Here is a tiny trained network, its code and every weight. The questions are about switching its units off for an input and a target symbol, where a switched-off unit gives its printed mean instead of its output.

import numpy as np


def w(rows, s, z=0):
    codes = np.array(rows[::2]) - 128.0
    scale = np.full(codes.shape[1], s)
    scale[-1] = z or s
    return codes * scale


def norm(h):
    return h / np.sqrt((h * h).mean(-1, keepdims=True) + 1e-5)


def f(y):
    return np.maximum(y, 0)


def softmax(a):
    e = np.exp(a - a.max(-1, keepdims=True))
    return e / e.sum(-1, keepdims=True)


def log_softmax(a):
    a = a - a.max(-1, keepdims=True)
    return a - np.log(np.exp(a).sum(-1, keepdims=True))


def net(x, mask):
    ids = ['ΛΞΣΨαβγδεηθμπτφω'.index(c) for c in x.split()]
    T = len(ids)
    res = E[ids] + P[:T]
    u = 0
    for l in range(2):
        r = norm(res)
        for j in range(2):
            rows = slice(2 * j, 2 * j + 2)
            q, k, v = (r @ M[l][rows].T for M in (Q, K, V))
            z = softmax(np.where(np.tri(T) > 0, q @ k.T / 2**0.5, -1e9)) @ v
            o = O[l][rows]
            res = res + np.where(mask[u + j], z, o[:, -1]) @ o[:, :-1]
        u += 2
        y = f(norm(res) @ A[l][:, :-1].T + A[l][:, -1])
        res = res + np.where(mask[u : u + 8], y, B[l][:, -1]) @ B[l][:, :-1]
        u += 8
    return log_softmax(norm(res)[-1] @ U[:, :-1].T + U[:, -1])


Q, K, V, O, A, B = {}, {}, {}, {}, {}, {}
E = w([
[168,114,175,189,253,105,121,72,172,136,129,98],'Λ',
[93,181,129,99,84,112,154,125,167,119,119,57],'Ξ',
[151,176,96,128,95,131,71,203,120,136,92,118],'Σ',
[103,103,111,111,95,98,112,46,129,130,129,162],'Ψ',
[128,135,132,167,47,84,148,145,117,154,127,103],'α',
[161,141,135,98,122,104,103,176,148,86,86,158],'β',
[85,67,114,145,121,74,160,126,172,135,139,188],'γ',
[175,75,151,163,135,132,144,117,90,139,151,157],'δ',
[138,119,109,135,113,70,48,97,164,78,174,155],'ε',
[127,116,73,189,108,123,110,148,172,144,116,101],'η',
[154,127,140,112,126,88,120,70,140,102,170,181],'θ',
[88,153,100,125,75,121,99,161,94,113,111,119],'μ',
[91,78,107,202,226,77,86,49,130,151,134,137],'π',
[96,118,168,90,44,80,88,145,128,108,123,108],'τ',
[191,126,79,171,138,111,116,189,138,135,145,171],'φ',
[85,99,101,157,76,78,140,110,171,151,140,141],'ω',
],0.019)
P = w([
[147,152,91,155,147,106,173,142,94,85,137,126],'0',
[148,68,116,180,74,118,80,182,46,135,104,127],'1',
[141,141,192,156,120,119,159,136,113,141,147,153],'2',
[154,139,96,122,122,7,146,119,151,189,103,80],'3',
[130,80,94,164,84,165,69,168,33,130,85,131],'4',
[112,145,177,126,134,148,155,142,125,182,148,155],'5',
[152,117,82,105,139,11,137,112,145,184,99,97],'6',
[126,74,88,170,90,179,72,168,34,139,72,124],'7',
[93,144,172,102,148,169,139,149,152,212,147,155],'8',
],0.018)
Q[0] = w([
[160,198,62,120,122,4,210,166,181,170,174,60],'L0H0',
[166,136,110,70,98,236,176,97,119,35,137,127],'L0H0',
[128,114,116,133,110,254,90,67,157,35,102,87],'L0H1',
[91,81,223,99,129,215,143,171,122,121,63,203],'L0H1',
],0.0068)
K[0] = w([
[147,208,152,71,127,223,122,137,148,248,215,186],'L0H0',
[255,138,36,132,72,35,152,105,56,65,66,80],'L0H0',
[187,43,65,106,114,32,128,105,65,18,55,70],'L0H1',
[114,135,88,123,186,107,185,154,113,52,73,155],'L0H1',
],0.0065)
V[0] = w([
[166,172,103,182,105,167,117,198,172,172,69,161],'L0H0',
[211,24,128,136,184,213,205,142,27,99,198,175],'L0H0',
[84,166,181,115,171,91,112,178,141,146,193,164],'L0H1',
[131,237,89,179,123,197,191,2,151,114,84,222],'L0H1',
],0.0055)
O[0] = w([
[214,195,116,218,75,216,188,1,123,128,125,187,196],'L0H0',
[128,116,70,60,117,186,122,119,118,129,69,115,196],'L0H0',
[138,160,170,64,109,65,53,170,226,72,74,176,253],'L0H1',
[237,125,168,179,156,153,152,71,185,115,246,68,91],'L0H1',
],0.0085,0.0033)
A[0] = w([
[160,145,191,163,160,128,143,63,182,179,35,70,89],'L0N0',
[117,128,100,149,147,169,81,69,150,19,181,2,180],'L0N1',
[67,85,107,155,100,80,112,66,114,171,104,121,108],'L0N2',
[183,178,34,164,131,87,121,149,145,160,65,47,169],'L0N3',
[164,55,9,203,175,105,135,122,166,157,53,133,193],'L0N4',
[97,59,185,120,80,139,158,119,174,163,107,153,34],'L0N5',
[148,221,246,107,126,238,148,85,39,155,122,122,225],'L0N6',
[165,60,50,88,185,114,141,87,163,94,59,28,2],'L0N7',
],0.0075,0.0029)
B[0] = w([
[70,111,111,210,59,133,192,84,98,139,139,202,164],'L0N0',
[137,23,95,195,122,171,116,220,87,182,82,138,141],'L0N1',
[184,171,100,106,212,170,50,162,100,128,75,145,192],'L0N2',
[140,42,191,64,218,103,110,18,125,88,130,192,199],'L0N3',
[70,187,165,88,47,63,135,121,116,129,126,65,251],'L0N4',
[254,90,158,118,126,227,148,40,72,40,172,164,167],'L0N5',
[62,176,111,50,138,10,111,178,131,149,118,174,154],'L0N6',
[205,207,54,34,29,154,167,223,103,173,78,171,157],'L0N7',
],0.0078,0.011)
Q[1] = w([
[133,106,125,87,74,76,146,112,105,108,138,140],'L1H0',
[126,77,46,209,150,193,79,199,47,120,101,112],'L1H0',
[180,172,166,81,164,164,176,78,205,152,163,174],'L1H1',
[126,47,15,175,140,254,133,166,26,119,83,111],'L1H1',
],0.011)
K[1] = w([
[42,150,138,24,120,187,197,154,128,151,236,164],'L1H0',
[159,123,31,143,168,77,173,137,52,16,138,56],'L1H0',
[136,93,171,106,87,130,79,71,166,196,93,212],'L1H1',
[216,111,41,167,138,55,172,134,51,2,90,35],'L1H1',
],0.0087)
V[1] = w([
[153,204,143,169,141,115,31,95,123,168,69,115],'L1H0',
[114,140,125,139,150,106,205,140,244,59,71,162],'L1H0',
[174,190,212,113,211,137,254,143,119,164,44,140],'L1H1',
[30,127,167,114,107,154,114,171,72,93,121,138],'L1H1',
],0.0092)
O[1] = w([
[213,43,119,163,44,117,51,148,108,178,133,139,64],'L1H0',
[110,118,58,161,181,102,228,151,181,78,69,136,255],'L1H0',
[118,161,189,113,132,181,183,192,46,78,123,7,248],'L1H1',
[7,23,187,156,103,112,179,142,105,120,125,205,76],'L1H1',
],0.013,0.0061)
A[1] = w([
[103,111,96,90,121,60,96,207,129,164,83,138,161],'L1N0',
[168,132,133,166,166,178,181,103,136,79,103,105,198],'L1N1',
[159,176,113,123,171,50,153,86,135,94,95,128,89],'L1N2',
[66,119,156,197,183,104,146,145,155,128,129,130,252],'L1N3',
[182,213,64,134,185,122,146,221,146,157,108,46,115],'L1N4',
[135,117,78,151,186,115,95,112,88,162,55,114,170],'L1N5',
[78,186,142,96,82,125,152,204,115,132,133,66,65],'L1N6',
[121,5,89,192,235,152,178,90,131,98,93,145,80],'L1N7',
],0.012,0.0034)
B[1] = w([
[167,144,80,176,189,178,176,131,70,174,154,104,194],'L1N0',
[111,89,35,117,191,160,119,107,70,106,128,119,215],'L1N1',
[91,143,168,126,136,179,109,142,122,107,196,127,237],'L1N2',
[137,208,74,89,53,124,101,137,129,153,88,37,185],'L1N3',
[77,103,159,152,39,110,117,142,183,213,71,155,252],'L1N4',
[151,112,139,116,111,141,200,154,194,67,191,174,182],'L1N5',
[155,92,161,173,182,79,102,51,187,106,144,162,198],'L1N6',
[173,67,172,90,98,199,3,156,143,63,143,131,174],'L1N7',
],0.012,0.015)
U = w([
[105,144,153,136,111,119,68,136,119,139,108,7,99],'Λ',
[45,205,86,125,157,56,139,90,157,97,81,142,88],'Ξ',
[210,113,73,160,177,124,167,171,80,155,121,113,221],'Σ',
[167,212,123,46,152,128,98,58,87,174,96,137,239],'Ψ',
[135,124,191,210,94,125,149,116,141,55,126,186,52],'α',
[126,44,118,161,188,120,213,174,150,129,77,116,1],'β',
[138,90,99,74,154,173,129,159,122,64,115,132,178],'γ',
[100,152,178,134,186,127,132,82,63,110,163,122,180],'δ',
[139,91,53,125,168,70,88,101,175,129,107,176,187],'ε',
[186,226,64,117,61,152,169,98,107,138,125,109,90],'η',
[96,186,173,119,96,133,88,130,190,123,190,139,63],'θ',
[45,173,86,120,143,96,108,147,58,179,91,154,107],'μ',
[145,102,120,104,116,150,85,126,102,217,182,60,243],'π',
[64,30,162,71,68,102,93,134,131,118,153,149,104],'τ',
[130,118,126,137,87,138,108,177,198,182,78,125,104],'φ',
[158,134,99,200,175,183,188,78,164,105,191,159,51],'ω',
],0.013,0.0027)

Each question gives the input, a string of symbols that net reads in full, and the target symbol t.
The units are the heads (2 rows each of Q, K, V and O) and the neurons (one row each of A and B). Each row of codes is followed by its name. A weight is (code - 128) times the scale printed after its matrix; where a second scale follows, it is the last column's (O, A, B and U).
mask holds one flag per unit, layer by layer, with each layer's heads first. A switched-off unit (its flag False) gives its mean, the last column of its rows in O or B, instead of its output. The means were averaged over made-up inputs and are rounded, as every weight is.
A unit's drop is (log p(t) with every unit on - log p(t) with that unit switched off) / (log p(t) with every unit on - log p(t) with every unit switched off).
The circuit of an input: a set's keep is (log p(t) with only the set's units on - log p(t) with every unit switched off) / (log p(t) with every unit on - log p(t) with every unit switched off). Starting from the 12 units with the biggest drops (on a tie, the unit counted first), units are removed one at a time, each time the one whose removal leaves the highest keep (on an exact tie, the one counted first), for as long as the keep stays at least 0.8.
units of the circuit, in order: the units of the circuit, biggest drop first
k most important neurons: the k neurons with the biggest drops, biggest first
top k neurons in layer l: the k neurons of layer l with the biggest drops, biggest first
input μ φ θ γ ω γ Σ, target Ξ: units of the circuit, in order : [L1H0]
input Λ φ φ ω γ Λ, target Λ: units of the circuit, in order : [L1H1; L1H0]
input Ψ ε ε ω ε, target Ψ: top 2 neurons in layer 1 : [L1N4; L1N2]
input α μ δ Λ Ξ Λ γ γ, target α: 3 most important neurons : [L1N6; L0N4; L0N3]
input Λ Ξ γ Λ Λ γ Λ, target Ξ: units of the circuit, in order : [L1H0; L0N4]
input φ α γ Λ Λ, target φ: top 2 neurons in layer 1 : [L1N4; L1N5]
input Λ Ψ ω Λ β γ γ Σ, target Λ: units of the circuit, in order : [L1H1; L1N4; L1N6]
input Ψ δ δ β τ φ δ Λ, target Ψ: units of the circuit, in order : [L1H0; L0H1; L1H1; L0H0]
input γ Ξ θ γ π, target γ: units of the circuit, in order : [L1N7; L1H0]
input ω φ γ Ξ γ γ, target γ: top 2 neurons in layer 1 : [L1N7; L1N1]
input Λ ε φ β, target η: top 2 neurons in layer 0 : [L0N3; L0N7]
input γ φ Λ α τ, target γ: top 2 neurons in layer 1 : [L1N7; L1N4]
input γ γ γ γ π γ φ, target Ξ: top 2 neurons in layer 0 : [L0N4; L0N5]
input ε γ Λ Λ Λ, target ε: units of the circuit, in order : [L1H1]
input Σ φ Σ φ φ γ γ Λ ω, target ω: 2 most important neurons : [L0N5; L0N4]
input η γ Σ μ γ β Ξ γ, target η: units of the circuit, in order : [L1H1; L0H1; L0N3]
input φ φ γ φ δ Σ φ γ, target φ: units of the circuit, in order : [L1H1; L1N4]
input Λ γ φ Λ, target η: units of the circuit, in order : [L0N7; L0H0]
input γ γ γ ω μ δ ω, target Ψ: 2 most important neurons : [L0N7; L0N3]
input Λ π ε π μ φ Ξ φ α, target α: most important neuron : [L0N5]
input π Λ γ Ξ η θ γ, target φ: top 2 neurons in layer 1 : [L1N4; L1N1]
input β β φ ω φ ω, target ω: top 4 neurons in layer 0 : [L0N5; L0N7; L0N4; L0N3]
input γ τ β φ, target γ: top 3 neurons in layer 0 : [L0N3; L0N2; L0N7]
input Λ ω ω Λ γ γ δ, target Ξ: 2 most important neurons : [L0N5; L0N4]
input μ γ γ γ γ, target μ: 2 most important neurons : [L0N4; L0N3]
input Σ Λ β φ φ μ φ, target τ: 3 most important neurons : [L0N3; L0N2; L0N7]
input Λ γ Σ δ θ, target Λ: units of the circuit, in order : [L1H1; L1N4]
input ω Σ φ γ η φ η, target η: units of the circuit, in order : [L0H0]
